Each row has a class, written after it.
37	11	-28	9	-1	6	14	-43	-29	-17	-10	10	-3	27	-38	-15	-46	-29	-4	-8	-52	-28	11	-28	29	0	-3	4	21	32	3	15	11	-24	0	40 -> (39)
-16	17	-40	16	-19	25	23	26	21	38	21	9	-1	16	17	0	-18	15	-56	35	-6	27	-38	7	17	18	39	-18	-2	36	27	7	-5	-37	10	-30 -> (129)
30	-7	-15	-9	-11	-2	-10	-29	46	-9	-2	8	-21	-48	-22	43	10	26	72	9	-52	16	20	-81	-53	-92	41	-43	-59	38	14	-27	-23	-4	43	-38 -> (129)
-4	-2	-18	-12	-27	16	-16	-22	16	-7	21	24	35	21	-16	-10	13	-37	-63	18	-32	-37	-23	-13	-3	24	-13	13	18	88	-23	-8	-10	-24	-69	-21 -> (39)
-65	11	-4	28	-16	-25	-11	-18	22	-31	-4	-4	28	11	-58	-20	-6	30	-20	10	-21	2	18	22	61	-6	-40	78	18	47	4	-1	-38	-18	46	-41 -> (72)
37	14	-46	-6	-14	12	25	64	8	8	43	16	11	10	43	49	33	16	-23	27	-9	-2	-41	33	-3	10	53	5	39	-2	16	5	7	-9	24	26 -> (81)
-32	-36	-44	-6	-24	-11	-25	3	-17	-15	35	-3	31	16	-18	25	-12	23	-9	-17	-2	4	22	-35	17	46	23	13	19	19	65	15	-20	-21	25	-76 -> (39)
40	2	-20	-14	25	-15	17	15	26	1	-9	17	-34	10	13	6	-24	-39	21	14	2	22	22	-7	-31	-38	10	56	0	20	26	7	-31	5	-30	-31 -> (72)
-40	17	-48	-6	15	-55	-14	-2	46	-4	19	-25	-16	-32	61	66	5	-9	11	13	-34	27	9	-32	-64	-22	14	3	6	-8	-7	12	-29	-32	-1	-23 -> (129)
32	-7	13	-15	-4	12	2	-46	35	28	-20	-10	15	-6	-6	8	-40	38	-22	-21	-5	-12	20	-23	1	15	32	-92	2	-16	11	40	-25	-17	-23	40 -> (185)
-4	22	-86	-18	3	24	-12	-23	22	0	-47	7	-2	14	-34	18	1	11	-58	11	-29	12	3	5	0	-59	13	-35	-16	-23	7	33	-24	-53	-4	24 -> (33)
-30	-1	41	-49	-10	30	-1	48	15	29	-18	-33	16	53	36	38	38	2	49	-34	35	-42	76	-19	-28	37	28	-41	-13	3	-16	-23	-19	3	-50	34 -> (105)
-5	34	21	53	6	27	-34	18	-15	-6	32	28	36	-16	17	9	-25	20	-53	9	-58	-20	-12	-10	1	43	-20	-24	-42	-11	-7	32	-4	10	32	-7 -> (81)
-36	18	32	35	25	12	-41	15	-5	6	2	1	-3	-49	-29	5	14	25	-31	13	16	8	-20	-17	13	-41	-24	29	-32	-36	-10	-38	13	23	47	-51 -> (145)
26	-36	-40	-17	-21	35	-15	-29	45	-16	16	26	24	-26	-74	1	-40	30	-60	-34	-9	13	15	-24	-29	24	48	-10	47	-35	-13	-16	-18	-38	7	-24 -> (105)
26	38	-5	51	26	-22	-14	4	-19	24	-16	17	-8	-38	-2	-10	-8	4	-48	33	-29	22	-37	-8	27	-9	-9	13	-24	-21	5	7	-5	16	17	6 -> (145)
-18	-56	-74	-26	-22	46	-29	23	75	38	-2	5	-7	33	-8	-7	-3	25	-15	-43	1	12	5	-2	5	-21	37	-41	62	-4	-7	-24	-11	-46	-18	-58 -> (185)
-15	-16	24	-7	-1	4	-38	-13	54	-10	10	31	42	2	-82	22	-6	31	-60	29	-12	-6	36	19	19	-2	-21	38	63	44	17	0	-4	6	-10	-58 -> (72)
3	-40	-27	-24	-23	26	-5	9	13	38	19	19	10	26	15	-17	-28	15	-42	-37	25	-8	-31	43	40	100	43	7	42	-42	-10	-21	18	-47	-48	-14 -> (145)
-30	21	-25	25	-22	-8	-17	-29	-32	-3	41	-6	37	-32	-2	-17	32	12	-13	2	-20	23	-51	-39	-10	50	-12	23	8	15	-6	-7	-19	-3	22	-9 -> (39)
-31	22	-42	-10	-43	33	-18	22	6	-32	13	-5	7	38	-27	35	-3	11	33	-38	-3	-4	73	2	-51	16	36	-31	-31	-4	-9	34	-45	-9	12	-1 -> (105)
27	-18	-33	-50	-19	31	-38	-40	-19	0	-1	5	25	-5	-36	31	21	19	-35	-13	10	11	25	-23	-32	28	32	-22	16	-11	-8	0	-25	-3	-25	-24 -> (39)
6	-26	12	-28	3	46	-17	9	38	21	16	18	26	-11	-9	74	19	27	18	0	-45	-21	21	-36	-8	-17	-4	-42	-60	26	-31	-2	-22	-7	-11	-17 -> (72)
41	3	-36	-34	4	1	30	1	46	-11	13	-16	4	28	-31	31	-20	-24	-96	51	-21	23	54	62	-14	7	7	-4	64	58	12	18	14	-6	9	-2 -> (185)
-22	107	-20	50	-1	-15	33	10	-53	12	-22	4	-8	-22	-23	-9	8	25	24	-12	-26	12	-1	-11	24	-51	-7	-54	-50	-55	4	40	10	22	33	53 -> (185)
-26	-20	-27	14	7	-2	-7	24	49	16	-17	32	2	18	3	-8	16	23	25	-7	-38	-19	1	-3	21	-33	-20	6	14	11	10	-26	-12	-21	11	-55 -> (19)
-42	-5	35	10	-25	22	-28	22	43	-51	12	22	22	30	-44	-42	-11	-4	3	-30	5	-54	14	-10	-28	32	-3	-22	31	29	-3	-17	-2	11	5	0 -> (19)
33	28	-35	-4	-5	-1	25	7	48	36	8	36	19	-10	6	26	48	25	28	19	-38	-9	9	-34	13	-45	1	-15	-38	10	35	28	-69	-26	9	-11 -> (39)
65	55	29	58	-11	-6	-9	-16	-59	18	-13	-5	-25	14	22	-7	-28	-7	54	-52	-3	22	1	-67	-12	23	19	-16	41	-12	-28	26	22	24	39	-30 -> (145)
-14	19	-28	5	-8	-26	-34	-32	38	-17	18	-29	10	6	-30	8	2	-21	-1	-5	-41	7	15	-18	-14	-35	-6	44	76	57	4	-5	3	-15	39	-4 -> (185)
4	11	-35	29	11	-19	-1	13	-11	43	31	3	3	-16	53	26	3	6	31	-5	-39	21	-52	-59	-3	-8	-3	5	-15	-3	46	-4	30	-14	58	-28 -> (33)
-6	-20	1	15	-3	-11	-38	-63	-16	-1	-20	-13	-12	-9	-30	-5	-46	20	-25	-20	19	-4	-15	-20	13	-8	12	-9	21	-35	3	17	3	-6	-5	6 -> (145)
4	24	-43	25	6	5	23	29	11	-11	22	8	12	-6	34	-6	3	-32	-38	16	-53	4	-49	-43	11	-9	25	23	-1	17	16	-3	-8	-44	17	11 -> (81)
38	5	-48	-14	-33	19	30	-18	-19	13	18	37	-8	-12	39	7	9	-66	-8	-25	-47	-13	-54	-51	17	10	25	-27	-34	-3	-68	-17	7	-42	-76	3 -> (81)
11	-12	-15	23	-4	45	-3	-28	16	-56	20	13	43	-29	-18	-21	-23	50	-45	-20	-25	11	-63	-13	-35	43	45	17	72	-19	-29	5	-2	-59	-13	-14 -> (81)
31	36	3	10	-7	30	-20	29	56	24	3	8	-4	8	6	-13	32	-34	41	-10	-12	14	2	-55	5	6	31	2	-20	26	-2	-4	-52	-21	0	-2 -> (145)
24	20	-82	-25	-2	-9	59	4	29	1	17	5	-35	4	6	1	-5	-75	24	25	-68	44	22	-45	-36	-36	18	6	-37	29	25	2	-8	-45	1	13 -> (129)
1	-9	-26	-6	7	55	10	-17	13	-3	14	11	22	-18	13	-14	13	9	-48	19	-21	19	-51	-27	-54	-17	19	-4	-9	-6	2	-2	-5	-36	-35	-11 -> (81)
12	29	0	37	29	26	22	29	-31	-11	11	-15	18	32	-8	-10	-36	-30	-58	38	2	42	-25	-5	15	68	-8	36	52	47	40	41	34	-23	3	-23 -> (33)
31	33	-31	-15	-12	-22	-9	32	58	-3	3	4	4	2	-19	60	51	4	17	48	-37	27	36	-1	-6	-28	33	30	40	68	11	4	-39	-12	21	-26 -> (129)
43	3	-23	19	29	16	-13	75	28	48	-10	52	-31	-12	3	-4	22	-29	-23	3	-17	23	-3	-29	-2	-28	-12	-27	12	-53	-26	-13	8	21	-38	-40 -> (145)
38	3	14	32	-4	27	-39	-48	-17	-16	-10	9	8	1	-31	11	-34	21	11	-29	-12	-27	-35	-60	-52	-19	11	-49	36	-2	-12	58	-12	14	18	45 -> (19)
-17	-22	-10	-36	1	30	7	17	17	-2	-15	3	-13	-2	0	7	-6	35	42	-34	-22	-3	53	-19	-53	-18	10	-43	-45	-41	-23	-34	9	-12	5	-27 -> (129)
-8	19	10	23	11	-32	-20	-18	2	-27	10	-13	7	-39	-13	21	-35	13	-8	28	-17	-3	0	-9	-18	15	56	26	-15	38	41	-48	9	11	24	18 -> (105)
30	-29	-29	-18	-25	-9	-45	7	31	28	0	5	-48	27	27	-14	7	-32	45	-6	35	16	11	4	-35	-12	34	10	3	18	21	-24	-25	24	-30	-33 -> (145)
6	-29	-39	-1	-29	30	-4	-21	88	-15	12	30	-6	-3	-42	-14	0	24	10	-16	-4	13	-8	-17	-16	-29	37	-16	50	24	3	-43	-21	-34	50	-74 -> (19)
47	60	-10	6	-14	14	39	81	43	-19	14	40	10	17	-5	31	50	-15	-1	18	-34	3	48	-9	14	-12	33	-19	35	20	3	2	-9	-6	23	-33 -> (81)
63	31	-10	14	20	30	39	-5	16	19	-16	23	-27	2	-7	9	-42	-35	-39	8	-22	-2	31	-51	34	-10	14	-64	-8	4	-10	10	-15	-23	5	-11 -> (39)
-28	-34	35	32	1	34	-21	30	8	-14	33	-3	26	13	8	-35	-17	27	-22	-3	-17	-15	-6	4	5	68	-24	-13	48	-7	-11	-20	28	11	27	2 -> (81)
-25	18	-7	13	1	-14	-27	-9	43	6	18	13	6	8	-6	-13	-13	0	31	2	-5	37	24	3	-1	18	5	75	25	30	43	-8	-34	-11	10	-66 -> (72)
10	-21	15	-28	-17	32	-11	-63	21	-3	-16	0	11	-16	-33	-4	-36	53	8	-18	3	-2	6	-4	-15	28	44	-27	-6	-11	-16	-7	-19	-35	-28	11 -> (129)
-69	12	12	17	7	-4	28	23	29	-13	-11	-7	-1	27	-25	-17	-3	-21	2	9	0	-12	26	-3	52	-19	-56	29	-2	20	-16	16	-34	-18	-16	0 -> (72)
18	2	-23	17	-32	10	-38	46	-17	-37	17	5	64	-1	-17	42	2	53	-73	-15	-22	-11	-17	4	-40	86	60	-1	44	31	-34	25	-35	4	-1	0 -> (105)
52	18	26	35	-16	-11	-5	12	42	1	-27	35	-11	12	-20	-32	-14	-18	-9	-23	-13	-33	3	-36	37	-33	-3	14	21	35	-27	-4	-27	-4	0	-52 -> (145)
-40	2	-11	19	-7	-33	22	-6	-24	51	53	-2	22	-40	54	17	6	10	20	4	-20	12	-73	-50	27	18	-17	27	-77	-2	31	3	-19	-5	27	3 -> (72)
-48	-1	-4	33	24	-33	-16	11	22	-15	-9	-5	-21	-23	7	29	7	9	39	11	1	-21	-42	-26	12	-46	11	-7	34	-1	8	-27	10	0	6	14 -> (19)
10	45	-95	-10	-11	33	-23	-10	74	-45	-1	10	-8	26	-6	-26	0	-54	-35	6	-42	42	27	-13	-60	-25	63	27	23	18	23	17	-67	-69	0	-8 -> (81)
58	-22	-13	-35	-7	6	2	-12	24	-21	-26	-8	-29	32	-52	26	-8	-11	70	17	-25	14	71	-12	-17	-37	34	10	39	63	16	-6	0	-6	-7	-5 -> (129)
18	12	-59	-39	-36	18	21	36	-31	71	3	58	-28	54	29	14	-6	-39	-38	9	20	11	9	72	35	42	19	-15	-32	2	-14	-6	14	19	-97	-41 -> (72)
-27	-12	-26	6	-4	4	-29	12	50	28	31	17	28	-16	13	22	27	42	-2	15	-25	-5	-42	2	-3	-17	-18	8	-13	8	26	-12	-3	-22	37	-31 -> (33)
31	49	-77	-2	-42	22	45	24	-33	39	-41	11	-29	44	-5	-16	21	13	49	-24	-5	27	35	19	25	-25	41	-8	-45	-17	-12	-9	-40	-9	27	17 -> (105)
-58	80	-15	60	-16	34	10	-45	-58	-15	7	-8	-1	4	-24	-25	-43	2	-18	-38	-14	-4	-13	-72	5	0	9	-71	-12	-26	-4	25	26	-26	46	10 -> (39)
16	-7	30	-3	30	28	-56	43	6	-14	15	24	8	-44	-5	20	39	-21	4	-20	-28	-16	28	-87	-80	-16	-35	-27	-13	-14	-59	-44	-4	51	-12	-51 -> (39)
0	-44	-11	15	4	4	-19	39	-26	25	26	-5	-28	-9	39	16	-31	-52	92	-57	-11	-18	-22	-114	-4	9	26	3	-39	-8	-4	-36	3	0	-22	1 -> (105)
-23	-26	-104	-17	8	-27	19	37	56	-35	-4	4	-10	4	-11	52	8	31	16	25	-19	24	8	32	0	-43	35	-1	7	-10	62	25	-21	-56	6	-21 -> (33)
-8	3	2	32	10	-3	-17	-8	4	-17	-23	-18	10	9	-1	-7	-27	64	7	9	-21	-16	3	50	-29	11	12	23	19	17	-14	-10	-16	5	16	47 -> (105)
-21	-18	-25	32	7	-9	-54	-1	50	17	18	15	-5	-18	-15	37	-14	18	-32	14	-8	-7	-31	-22	1	-33	3	-33	27	-29	18	52	-20	-12	-20	6 -> (145)
-50	-41	7	1	4	-27	-33	-15	-69	22	39	-16	8	-28	48	17	-32	25	16	8	3	-20	-71	1	-9	37	6	26	-88	3	43	-25	21	42	-4	45 -> (72)
-43	-22	-9	25	22	-27	3	27	21	-41	5	-15	-9	-25	2	23	23	12	35	0	-9	6	-21	-31	-12	-24	0	20	58	11	-12	-56	22	-1	43	-50 -> (19)
